Where the symbols take the nodes:
j330: @>j935, $>j553, *>j317, ^>j130, &>j766, %>j773
j679: @>j46, $>j610, *>j826, ^>j233, &>j42, %>j287
j520: @>j411, $>j741, *>j705, ^>j597, &>j971, %>j837
j141: @>j928, $>j818, *>j439, ^>j913, &>j415, %>j448
j24: @>j492, $>j133, *>j742, ^>j409, &>j596, %>j174
j244: @>j42, $>j705, *>j732, ^>j205, &>j832, %>j154
j436: @>j309, $>j998, *>j935, ^>j128, &>j907, %>j553
j836: @>j122, $>j732, *>j415, ^>j76, &>j40, %>j233
j841: @>j713, $>j216, *>j312, ^>j133, &>j1, %>j843
j762: @>j301, $>j126, *>j91, ^>j726, &>j578, %>j899
j448: @>j141, $>j727, *>j440, ^>j439, &>j780, %>j76
j440: @>j439, $>j448, *>j249, ^>j126, &>j955, %>j199
j971: @>j840, $>j253, *>j649, ^>j982, &>j741, %>j912
j790: @>j328, $>j355, *>j555, ^>j654, &>j598, %>j180
j127: @>j847, $>j1, *>j184, ^>j596, &>j841, %>j950
j847: @>j227, $>j691, *>j596, ^>j250, &>j713, %>j127
j116: @>j526, $>j510, *>j53, ^>j192, &>j975, %>j212
j177: @>j998, $>j777, *>j553, ^>j436, &>j192, %>j395
j62: @>j384, $>j555, *>j606, ^>j1, &>j85, %>j621
j233: @>j836, $>j46, *>j780, ^>j415, &>j676, %>j826
j355: @>j753, $>j317, *>j790, ^>j328, &>j315, %>j499
j264: @>j212, $>j246, *>j777, ^>j303, &>j91, %>j975
j649: @>j982, $>j971, *>j832, ^>j610, &>j520, %>j33
j192: @>j563, $>j526, *>j570, ^>j907, &>j777, %>j53
j801: @>j19, $>j107, *>j224, ^>j499, &>j935, %>j470
j14: @>j555, $>j180, *>j621, ^>j62, &>j999, %>j247
j969: @>j606, $>j621, *>j713, ^>j950, &>j100, %>j216
j1: @>j691, $>j384, *>j127, ^>j847, &>j216, %>j606
j224: @>j499, $>j801, *>j625, ^>j180, &>j130, %>j315
j935: @>j128, $>j436, *>j130, ^>j764, &>j107, %>j330
j199: @>j440, $>j76, *>j548, ^>j249, &>j928, %>j345
j107: @>j773, $>j907, *>j801, ^>j19, &>j436, %>j766
j621: @>j62, $>j14, *>j969, ^>j606, &>j897, %>j626
j860: @>j362, $>j184, *>j285, ^>j253, &>j174, %>j492
j723: @>j598, $>j764, *>j999, ^>j55, &>j499, %>j753
j837: @>j520, $>j214, *>j968, ^>j705, &>j912, %>j840
j382: @>j184, $>j950, *>j492, ^>j860, &>j227, %>j133
j411: @>j33, $>j565, *>j597, ^>j358, &>j840, %>j520
j184: @>j596, $>j127, *>j860, ^>j362, &>j312, %>j382
j955: @>j345, $>j780, *>j752, ^>j918, &>j448, %>j928
j777: @>j303, $>j264, *>j177, ^>j998, &>j526, %>j537
j975: @>j264, $>j562, *>j537, ^>j777, &>j510, %>j726
j190: @>j510, $>j447, *>j212, ^>j116, &>j301, %>j246
j384: @>j100, $>j654, *>j1, ^>j691, &>j626, %>j62
j270: @>j578, $>j752, *>j562, ^>j246, &>j249, %>j697
j126: @>j697, $>j439, *>j762, ^>j301, &>j918, %>j249
j249: @>j126, $>j440, *>j899, ^>j762, &>j752, %>j548
j697: @>j270, $>j913, *>j301, ^>j562, &>j548, %>j126
j439: @>j913, $>j141, *>j126, ^>j697, &>j345, %>j440
j843: @>j841, $>j507, *>j227, ^>j312, &>j606, %>j691
j753: @>j723, $>j130, *>j328, ^>j999, &>j224, %>j355
j234: @>j570, $>j53, *>j309, ^>j766, &>j395, %>j998
j950: @>j127, $>j606, *>j382, ^>j184, &>j843, %>j713
j764: @>j315, $>j128, *>j723, ^>j598, &>j19, %>j130
j818: @>j428, $>j40, *>j141, ^>j928, &>j836, %>j727
j227: @>j312, $>j843, *>j250, ^>j174, &>j950, %>j847
j287: @>j679, $>j832, *>j40, ^>j826, &>j244, %>j433
j216: @>j969, $>j626, *>j841, ^>j713, &>j384, %>j507
j250: @>j174, $>j227, *>j200, ^>j516, &>j382, %>j596
j918: @>j548, $>j345, *>j578, ^>j447, &>j439, %>j752
j55: @>j247, $>j598, *>j85, ^>j626, &>j790, %>j999
j253: @>j525, $>j362, *>j971, ^>j840, &>j742, %>j285
j741: @>j565, $>j742, *>j520, ^>j411, &>j253, %>j214
j726: @>j975, $>j301, *>j206, ^>j537, &>j190, %>j91
j133: @>j382, $>j713, *>j24, ^>j492, &>j847, %>j312
j597: @>j358, $>j411, *>j42, ^>j433, &>j982, %>j705
j826: @>j233, $>j679, *>j428, ^>j780, &>j205, %>j40
j303: @>j53, $>j212, *>j998, ^>j234, &>j206, %>j777
j200: @>j516, $>j250, *>j525, ^>j214, &>j492, %>j362
j907: @>j529, $>j563, *>j107, ^>j773, &>j998, %>j570
j525: @>j214, $>j200, *>j840, ^>j837, &>j409, %>j253
j76: @>j448, $>j122, *>j199, ^>j440, &>j428, %>j415
j40: @>j826, $>j287, *>j818, ^>j428, &>j732, %>j676
j516: @>j742, $>j174, *>j214, ^>j741, &>j860, %>j200
j499: @>j355, $>j19, *>j180, ^>j790, &>j764, %>j224
j395: @>j177, $>j537, *>j529, ^>j553, &>j53, %>j563
j507: @>j216, $>j85, *>j843, ^>j841, &>j62, %>j100
j91: @>j726, $>j762, *>j526, ^>j206, &>j246, %>j510
j492: @>j860, $>j382, *>j409, ^>j285, &>j250, %>j24
j409: @>j285, $>j492, *>j565, ^>j912, &>j200, %>j742
j315: @>j224, $>j470, *>j598, ^>j625, &>j317, %>j764
j555: @>j654, $>j790, *>j62, ^>j384, &>j55, %>j14
j358: @>j832, $>j33, *>j433, ^>j287, &>j968, %>j597
j285: @>j253, $>j860, *>j912, ^>j971, &>j516, %>j409
j705: @>j597, $>j520, *>j244, ^>j42, &>j649, %>j968
j510: @>j91, $>j899, *>j116, ^>j526, &>j562, %>j190
j246: @>j190, $>j578, *>j264, ^>j212, &>j762, %>j562
j606: @>j1, $>j62, *>j950, ^>j127, &>j507, %>j969
j428: @>j780, $>j826, *>j928, ^>j955, &>j122, %>j818
j205: @>j676, $>j42, *>j122, ^>j727, &>j679, %>j732
j362: @>j200, $>j596, *>j253, ^>j525, &>j24, %>j860
j912: @>j971, $>j285, *>j33, ^>j649, &>j214, %>j565
j100: @>j507, $>j897, *>j691, ^>j843, &>j621, %>j384
j206: @>j537, $>j726, *>j563, ^>j395, &>j212, %>j526
j968: @>j705, $>j837, *>j154, ^>j244, &>j33, %>j982
j727: @>j818, $>j676, *>j448, ^>j141, &>j233, %>j122
j53: @>j192, $>j116, *>j234, ^>j570, &>j537, %>j303
j676: @>j40, $>j433, *>j727, ^>j818, &>j46, %>j205
j832: @>j610, $>j649, *>j287, ^>j679, &>j705, %>j358
j345: @>j199, $>j415, *>j918, ^>j548, &>j141, %>j955
j766: @>j107, $>j570, *>j470, ^>j801, &>j553, %>j309
j130: @>j764, $>j935, *>j753, ^>j723, &>j801, %>j317
j470: @>j801, $>j766, *>j315, ^>j224, &>j330, %>j128
j899: @>j762, $>j249, *>j510, ^>j91, &>j270, %>j447
j212: @>j116, $>j190, *>j303, ^>j53, &>j726, %>j264
j610: @>j154, $>j982, *>j679, ^>j46, &>j597, %>j832
j563: @>j395, $>j206, *>j907, ^>j529, &>j303, %>j192
j752: @>j918, $>j955, *>j270, ^>j578, &>j440, %>j913
j548: @>j249, $>j199, *>j447, ^>j899, &>j913, %>j918
j913: @>j752, $>j928, *>j697, ^>j270, &>j199, %>j439
j46: @>j732, $>j154, *>j233, ^>j836, &>j433, %>j679
j598: @>j625, $>j315, *>j55, ^>j247, &>j355, %>j723
j897: @>j85, $>j999, *>j100, ^>j507, &>j14, %>j654
j42: @>j433, $>j597, *>j205, ^>j676, &>j610, %>j244
j537: @>j777, $>j975, *>j395, ^>j177, &>j116, %>j206
j780: @>j415, $>j233, *>j955, ^>j345, &>j727, %>j428
j433: @>j287, $>j358, *>j676, ^>j40, &>j154, %>j42
j529: @>j553, $>j395, *>j773, ^>j330, &>j234, %>j907
j309: @>j766, $>j234, *>j128, ^>j470, &>j529, %>j436
j570: @>j907, $>j192, *>j766, ^>j107, &>j177, %>j234
j625: @>j180, $>j224, *>j247, ^>j14, &>j753, %>j598
j562: @>j246, $>j270, *>j975, ^>j264, &>j899, %>j301
j578: @>j447, $>j918, *>j246, ^>j190, &>j126, %>j270
j928: @>j955, $>j428, *>j913, ^>j752, &>j76, %>j141
j328: @>j999, $>j753, *>j654, ^>j897, &>j625, %>j790
j33: @>j649, $>j912, *>j358, ^>j832, &>j837, %>j411
j154: @>j244, $>j968, *>j46, ^>j732, &>j358, %>j610
j626: @>j621, $>j247, *>j216, ^>j969, &>j654, %>j85
j553: @>j436, $>j177, *>j330, ^>j935, &>j570, %>j529
j301: @>j562, $>j697, *>j726, ^>j975, &>j447, %>j762
j85: @>j626, $>j55, *>j507, ^>j216, &>j555, %>j897
j713: @>j950, $>j969, *>j133, ^>j382, &>j691, %>j841
j526: @>j206, $>j91, *>j192, ^>j563, &>j264, %>j116
j840: @>j837, $>j525, *>j982, ^>j968, &>j565, %>j971
j982: @>j968, $>j840, *>j610, ^>j154, &>j411, %>j649
j312: @>j133, $>j841, *>j174, ^>j24, &>j127, %>j227
j565: @>j912, $>j409, *>j411, ^>j33, &>j525, %>j741
j742: @>j409, $>j24, *>j741, ^>j565, &>j362, %>j516
j999: @>j55, $>j723, *>j897, ^>j85, &>j180, %>j328
j180: @>j790, $>j499, *>j14, ^>j555, &>j723, %>j625
j122: @>j727, $>j205, *>j76, ^>j448, &>j826, %>j836
j732: @>j205, $>j244, *>j836, ^>j122, &>j287, %>j46
j214: @>j741, $>j516, *>j837, ^>j520, &>j285, %>j525
j596: @>j250, $>j847, *>j362, ^>j200, &>j133, %>j184
j317: @>j130, $>j330, *>j355, ^>j753, &>j470, %>j19
j447: @>j899, $>j548, *>j190, ^>j510, &>j697, %>j578
j128: @>j470, $>j309, *>j764, ^>j315, &>j773, %>j935
j773: @>j330, $>j529, *>j19, ^>j317, &>j309, %>j107
j247: @>j14, $>j625, *>j626, ^>j621, &>j328, %>j55
j654: @>j897, $>j328, *>j384, ^>j100, &>j247, %>j555
j998: @>j234, $>j303, *>j436, ^>j309, &>j563, %>j177
j174: @>j24, $>j312, *>j516, ^>j742, &>j184, %>j250
j415: @>j76, $>j836, *>j345, ^>j199, &>j818, %>j780
j19: @>j317, $>j773, *>j499, ^>j355, &>j128, %>j801
j691: @>j843, $>j100, *>j847, ^>j227, &>j969, %>j1

In the rows, zero is written as 522.

The rows follow the links: the fewer symbols apart two nodes are, the more alike their rows tend to be.

Each row is also shifted at random along 4 hidden directions that mean nothing.

Some nodes, each with a row of numbers:
j249
423 593 503 564 541 617 494 543 555 520 495 568 530 461 562 471 497 521 538 505 601 536 557 468 545 521 547 579 545 493 469 612 531 512 504 553 509 496 487 528 559 492 496 528 491 520 548 473 538 561 552 431 516 581
j62
735 459 550 469 415 530 555 540 447 592 496 450 510 629 503 544 534 538 513 498 511 546 527 573 587 584 491 416 417 606 537 508 466 539 456 507 560 525 488 449 505 561 608 615 481 567 502 579 507 523 454 566 421 557
j610
403 582 485 531 581 514 489 517 594 377 637 666 604 505 449 493 503 472 637 490 611 508 615 539 492 550 499 537 491 430 574 600 606 512 509 427 566 583 546 602 470 543 418 389 531 516 590 460 534 509 560 552 499 482
j345
470 605 540 503 624 466 472 492 575 526 508 598 504 474 552 526 510 542 495 491 491 539 500 465 493 490 559 577 587 496 468 494 555 518 527 524 467 479 532 576 537 499 490 493 534 492 461 461 497 556 530 465 578 521
j578
492 585 520 449 582 552 484 556 518 526 567 537 501 553 516 487 507 559 548 403 567 588 609 500 563 540 568 520 473 459 462 614 600 534 434 442 480 511 452 539 566 581 503 527 558 460 481 459 501 608 529 453 438 551
j516
731 547 515 563 488 617 543 536 489 505 485 502 565 500 526 539 494 488 556 574 582 482 517 580 487 533 540 508 463 546 591 567 500 532 480 538 556 514 538 499 482 509 503 558 512 547 582 572 545 451 477 515 486 536
j818
641 592 505 665 494 563 456 482 600 509 381 545 562 418 534 486 490 502 532 614 549 515 437 460 512 473 521 581 611 563 453 532 427 468 536 629 560 502 539 569 507 448 540 579 415 595 526 559 487 556 455 450 578 619
j24
564 533 535 502 553 578 553 549 489 523 560 572 545 529 543 542 527 477 546 521 547 466 554 569 466 571 511 488 463 544 614 531 591 547 522 488 543 534 543 516 473 525 466 475 564 514 573 502 557 427 523 556 540 455
j790
557 479 497 519 441 613 566 545 463 426 618 490 522 535 517 514 531 493 555 432 592 500 677 569 577 547 513 543 407 507 584 650 539 540 484 494 544 559 459 450 576 542 589 454 519 553 580 576 476 507 575 575 394 546
j713
750 497 521 569 449 513 532 527 468 483 544 500 506 519 503 531 554 474 536 544 520 491 527 559 520 554 471 503 473 533 575 525 494 509 548 544 569 559 533 502 496 505 557 484 497 566 550 556 497 487 500 566 524 538
j184
728 522 535 497 495 694 543 600 460 568 517 517 557 595 521 499 520 481 580 472 592 496 614 579 515 617 510 405 365 604 588 617 599 539 423 452 596 562 465 491 487 582 515 570 538 531 569 549 514 472 445 543 439 503
j415
337 587 526 612 570 530 491 485 622 562 415 638 557 414 588 501 505 500 490 617 518 486 419 430 481 491 506 587 668 568 471 460 482 494 608 631 519 480 577 568 495 420 476 524 457 564 536 472 564 493 536 464 674 533
j14
483 452 559 408 496 439 581 509 469 572 572 508 490 608 533 585 540 552 470 481 463 529 525 560 555 556 506 475 476 558 557 439 509 566 517 495 489 496 528 455 522 539 568 527 540 525 486 523 537 488 552 592 480 484
j625
414 438 535 555 410 589 608 506 497 616 414 457 528 506 599 554 514 533 442 623 516 484 442 520 562 508 506 530 563 635 537 455 384 545 571 659 522 460 541 406 535 444 598 630 448 600 561 592 589 448 545 538 535 556
j224
470 464 524 495 486 628 574 545 476 523 545 467 514 548 558 523 525 523 501 456 540 498 619 542 550 525 537 522 455 565 560 584 548 548 493 508 514 530 460 449 585 547 585 528 545 530 540 585 492 499 551 558 449 508
j723
520 476 507 490 474 630 567 549 467 455 608 483 518 550 528 515 526 506 543 412 575 502 683 563 565 542 531 531 403 523 583 640 570 548 473 476 531 555 447 453 589 561 580 470 546 530 560 577 472 510 570 572 400 518
j562
318 561 482 553 537 559 503 552 543 472 577 564 509 470 530 460 527 512 554 490 594 540 585 471 558 525 519 589 551 425 479 615 556 512 548 531 505 534 496 537 569 506 478 458 523 495 565 440 559 571 607 461 529 557
j448
631 606 533 532 571 562 456 516 568 541 450 558 535 503 534 496 494 536 534 486 536 552 522 478 518 508 555 526 529 551 457 559 539 500 459 514 520 502 488 568 531 531 527 570 498 526 470 517 463 580 454 455 508 568
j563
617 484 492 550 483 568 484 569 491 503 536 398 478 559 467 449 548 538 549 454 524 575 590 505 575 508 526 497 482 485 452 620 552 485 482 479 543 590 428 536 588 599 583 550 547 490 491 562 440 646 484 506 461 561
j832
417 557 546 405 607 500 507 527 580 575 528 624 600 622 473 529 482 542 578 495 546 556 520 544 498 577 528 410 476 548 535 485 593 547 432 398 541 518 542 567 439 594 433 571 545 494 504 466 572 512 470 538 473 452
j510
347 539 528 398 614 443 496 553 521 540 624 546 470 587 500 502 537 571 524 402 502 597 583 496 552 542 544 504 509 428 465 537 627 541 490 414 458 530 485 556 560 598 479 483 605 420 460 413 527 611 568 495 492 485
j395
230 474 496 525 572 510 522 561 534 494 619 531 479 523 518 461 578 508 524 469 500 516 588 471 521 524 490 541 564 458 496 549 626 505 603 484 515 596 491 555 572 550 494 418 592 463 532 460 520 563 608 546 598 452
j998
394 478 486 547 545 517 505 553 516 452 616 481 471 515 493 460 572 510 537 452 502 525 613 488 529 503 507 553 532 446 496 586 610 495 571 481 524 607 471 555 593 564 531 421 587 472 521 511 466 590 579 547 550 486
j654
490 456 526 535 438 442 579 488 487 492 558 513 498 505 536 567 550 506 480 568 494 491 493 544 551 524 472 561 542 521 569 458 432 533 603 595 516 511 568 460 521 459 570 473 482 576 552 541 550 468 589 584 542 534
j555
446 438 585 361 478 586 599 570 461 720 480 502 532 701 559 550 518 568 480 468 511 548 533 559 583 624 503 348 409 684 542 465 532 582 428 466 535 486 476 413 495 588 570 677 519 540 493 529 578 478 475 572 426 479
j439
740 608 480 701 433 662 465 512 553 487 367 471 542 389 549 464 477 510 542 596 616 532 486 467 563 460 553 620 568 532 438 643 388 469 493 663 550 485 487 519 565 442 580 612 395 600 554 590 485 589 467 393 500 701
j801
674 472 470 666 401 652 537 521 483 423 492 378 501 432 534 490 525 493 520 538 556 483 587 525 553 451 536 618 509 522 527 641 451 490 542 615 548 557 462 467 617 487 637 516 486 575 571 668 432 542 532 525 476 606
j317
298 430 577 426 570 429 588 486 510 652 486 475 466 555 602 602 539 585 379 545 372 503 423 509 494 476 548 523 610 601 521 338 508 566 595 562 431 453 558 466 551 506 559 565 581 488 443 534 547 465 561 568 613 426
j999
449 449 586 308 560 406 579 513 461 608 601 509 475 667 533 608 538 586 451 410 423 555 548 571 547 561 535 440 451 560 557 414 571 591 475 422 452 485 513 460 529 595 561 534 595 476 433 503 520 498 544 604 450 434
j860
631 521 528 603 463 623 566 528 502 587 407 506 566 478 571 543 497 485 514 661 555 458 426 549 479 533 514 506 535 611 578 491 442 528 543 622 566 487 574 479 462 454 504 606 469 579 596 568 598 411 480 508 571 536
j705
358 565 508 507 600 361 512 456 596 419 606 648 571 476 475 570 506 505 554 582 512 505 470 540 459 498 515 579 595 423 572 438 524 526 586 495 497 513 636 593 449 487 412 403 540 505 548 452 586 470 584 555 589 461
j548
788 610 507 539 515 571 450 526 511 476 489 467 501 498 501 490 489 555 552 445 571 594 577 506 570 487 592 563 474 468 442 646 507 504 409 506 496 499 447 544 583 552 568 572 500 507 467 550 433 643 464 423 405 643
j216
689 482 524 518 463 434 536 515 462 445 619 515 485 543 483 548 568 489 533 491 499 508 562 569 539 555 467 517 464 486 577 515 510 520 551 502 542 568 533 506 512 524 562 426 518 549 527 534 482 506 542 595 499 523
j384
744 469 560 416 492 345 536 494 447 510 604 475 460 616 475 594 562 547 489 460 425 555 518 585 546 546 498 472 455 506 554 435 505 543 507 463 498 527 535 498 512 565 586 489 546 516 443 537 468 535 505 598 462 508
j679
527 558 535 538 509 633 492 540 595 635 372 572 626 577 504 477 471 530 573 577 588 546 466 500 536 567 512 406 509 647 477 530 493 506 428 513 604 511 507 547 447 548 495 693 442 576 531 536 554 535 396 483 489 552
j773
374 432 525 593 459 648 572 541 517 660 372 418 514 502 604 496 529 534 442 615 487 486 440 474 533 487 516 512 601 656 485 478 453 513 580 645 537 503 499 452 561 479 589 655 488 561 537 600 546 495 507 512 599 524
j676
639 587 492 623 484 677 459 545 590 497 432 567 613 505 483 436 483 484 622 533 636 531 565 495 540 547 506 485 483 576 485 649 513 475 439 513 625 560 474 569 492 534 516 590 434 590 566 560 482 567 422 479 461 596
j780
559 589 518 643 525 514 469 470 605 532 382 563 544 413 555 507 498 516 498 625 514 513 403 449 498 463 523 591 650 560 452 476 426 476 570 646 527 480 564 569 508 429 524 566 432 582 508 535 513 538 480 451 625 594
j649
593 562 499 565 509 456 513 468 565 444 503 546 585 470 474 560 478 514 559 623 554 516 442 561 492 485 538 561 558 469 555 488 439 516 526 549 530 495 605 553 458 481 471 521 485 547 557 539 569 490 510 514 519 547
j913
650 604 510 598 505 601 469 518 549 518 428 508 527 449 546 488 485 532 528 531 575 550 508 475 549 484 565 582 550 517 445 598 466 496 477 586 514 481 487 534 558 486 549 586 459 545 509 542 489 588 484 414 498 637
j270
516 577 498 599 499 533 493 507 547 509 459 506 505 434 547 499 500 539 508 566 555 549 475 468 554 472 549 616 599 472 448 556 442 499 540 615 489 474 524 524 559 459 532 555 466 533 524 507 537 578 542 422 542 625
j244
707 569 523 507 520 501 470 503 570 517 462 530 588 573 443 520 477 544 585 535 547 574 489 546 529 525 539 454 486 540 494 526 492 506 416 465 565 524 524 573 462 571 508 616 480 542 489 554 495 572 408 506 439 560

From each start, follow one symbol. Which node do you reach?
Answers are names.
new walk
650 541 539 500 480 508 493 518 511 661 374 406 489 556 530 520 488 613 469 558 498 618 403 491 591 488 575 489 560 553 392 484 406 517 449 577 482 439 492 497 545 534 578 732 471 512 432 541 533 626 434 413 471 633
* -> j726
new walk
663 515 576 449 554 488 554 516 485 634 464 508 521 573 549 597 512 541 473 573 458 505 424 572 465 541 543 445 507 601 567 403 515 558 500 515 502 469 575 501 457 529 498 605 555 506 488 531 568 440 458 538 553 465
& -> j250
new walk
530 468 489 570 476 661 506 591 496 533 509 417 504 557 500 431 545 517 551 466 554 540 612 500 567 526 516 482 474 540 470 644 568 491 486 496 571 597 417 515 590 589 577 566 536 508 530 573 461 606 489 514 473 544
@ -> j570
new walk
378 460 452 740 434 604 539 515 538 418 504 454 500 359 559 460 558 459 505 623 539 439 523 462 517 441 481 670 641 494 516 581 455 467 687 683 554 576 525 507 598 417 569 432 481 574 619 588 506 508 615 526 646 563
& -> j529
new walk
313 562 574 416 610 508 518 530 554 708 431 565 508 566 592 535 495 596 450 514 482 573 433 461 533 534 566 479 585 581 435 430 533 554 489 527 448 426 521 512 521 526 484 648 532 475 446 432 596 543 511 439 561 509
% -> j249
new walk
719 510 516 556 480 563 532 547 467 466 576 526 519 525 505 516 552 460 561 507 547 479 585 566 507 572 478 496 441 524 596 576 553 518 525 502 576 579 517 515 497 527 529 451 524 550 572 540 498 476 512 570 511 513
@ -> j227
new walk
375 544 562 376 681 402 558 509 515 508 662 643 523 554 537 610 532 514 509 479 463 482 534 576 417 553 541 507 507 470 633 420 663 585 551 414 455 506 604 555 463 546 397 389 655 431 515 419 584 408 591 586 583 353
* -> j741
new walk
600 606 539 527 588 503 461 497 570 533 462 564 516 489 536 518 502 544 512 495 504 551 498 474 506 491 557 552 562 528 456 517 530 504 489 526 492 488 513 575 533 516 522 544 507 515 457 504 469 573 477 457 540 555
@ -> j928
new walk
538 598 515 560 531 628 484 541 551 552 445 539 534 478 559 477 487 533 530 506 588 549 539 471 546 514 558 553 530 535 453 604 511 511 468 556 513 485 477 528 554 505 524 587 479 530 519 509 514 572 499 421 495 600
@ -> j918
new walk
495 466 507 531 546 492 521 519 496 451 598 446 458 504 517 511 562 524 493 454 457 508 588 514 510 465 537 576 535 472 520 545 583 512 568 500 489 570 485 531 604 552 573 428 597 479 491 563 431 559 568 563 542 480
* -> j801
new walk
504 610 491 589 562 686 458 563 591 435 544 642 594 494 501 421 504 458 638 439 650 508 672 485 518 566 507 516 458 518 513 701 632 484 457 454 600 594 454 593 520 550 476 456 496 544 579 495 464 559 496 494 481 539
$ -> j205
new walk
438 585 451 682 506 514 480 480 620 328 563 643 605 383 470 478 507 436 622 609 618 471 534 503 491 494 473 633 593 426 553 586 488 470 603 571 589 574 588 602 478 438 450 381 449 584 635 504 538 504 578 524 581 556
$ -> j597
new walk
639 591 454 624 512 451 469 471 580 275 619 585 580 422 420 517 499 465 634 552 602 511 567 557 497 479 513 628 526 367 571 607 498 483 537 503 559 574 573 606 492 492 470 371 494 547 591 532 490 539 554 536 491 567
* -> j433
new walk
356 528 488 538 552 394 494 508 539 445 614 521 460 470 496 500 553 535 513 512 496 556 523 478 540 481 513 613 607 376 469 519 531 502 607 533 468 539 536 565 569 505 496 417 554 469 506 445 532 596 619 493 579 534
% -> j726
new walk
352 527 531 491 543 472 513 525 538 615 479 504 488 534 540 510 519 577 476 545 497 576 446 466 560 509 535 526 600 501 433 469 488 526 538 555 471 474 525 520 540 512 508 594 516 485 481 456 584 579 543 454 558 551
$ -> j447
new walk
556 471 533 445 556 448 543 500 473 458 620 447 452 544 521 569 545 552 473 415 440 524 599 554 517 473 566 565 487 480 551 514 574 545 519 465 453 531 489 499 602 565 589 443 615 472 458 572 428 536 566 580 473 471
& -> j801
new walk
895 487 499 589 360 584 526 543 439 450 535 431 518 547 468 503 540 484 576 504 578 525 594 580 591 563 475 489 397 538 556 625 450 500 470 535 604 577 470 471 528 534 624 532 450 599 559 619 453 542 466 559 398 620
* -> j843
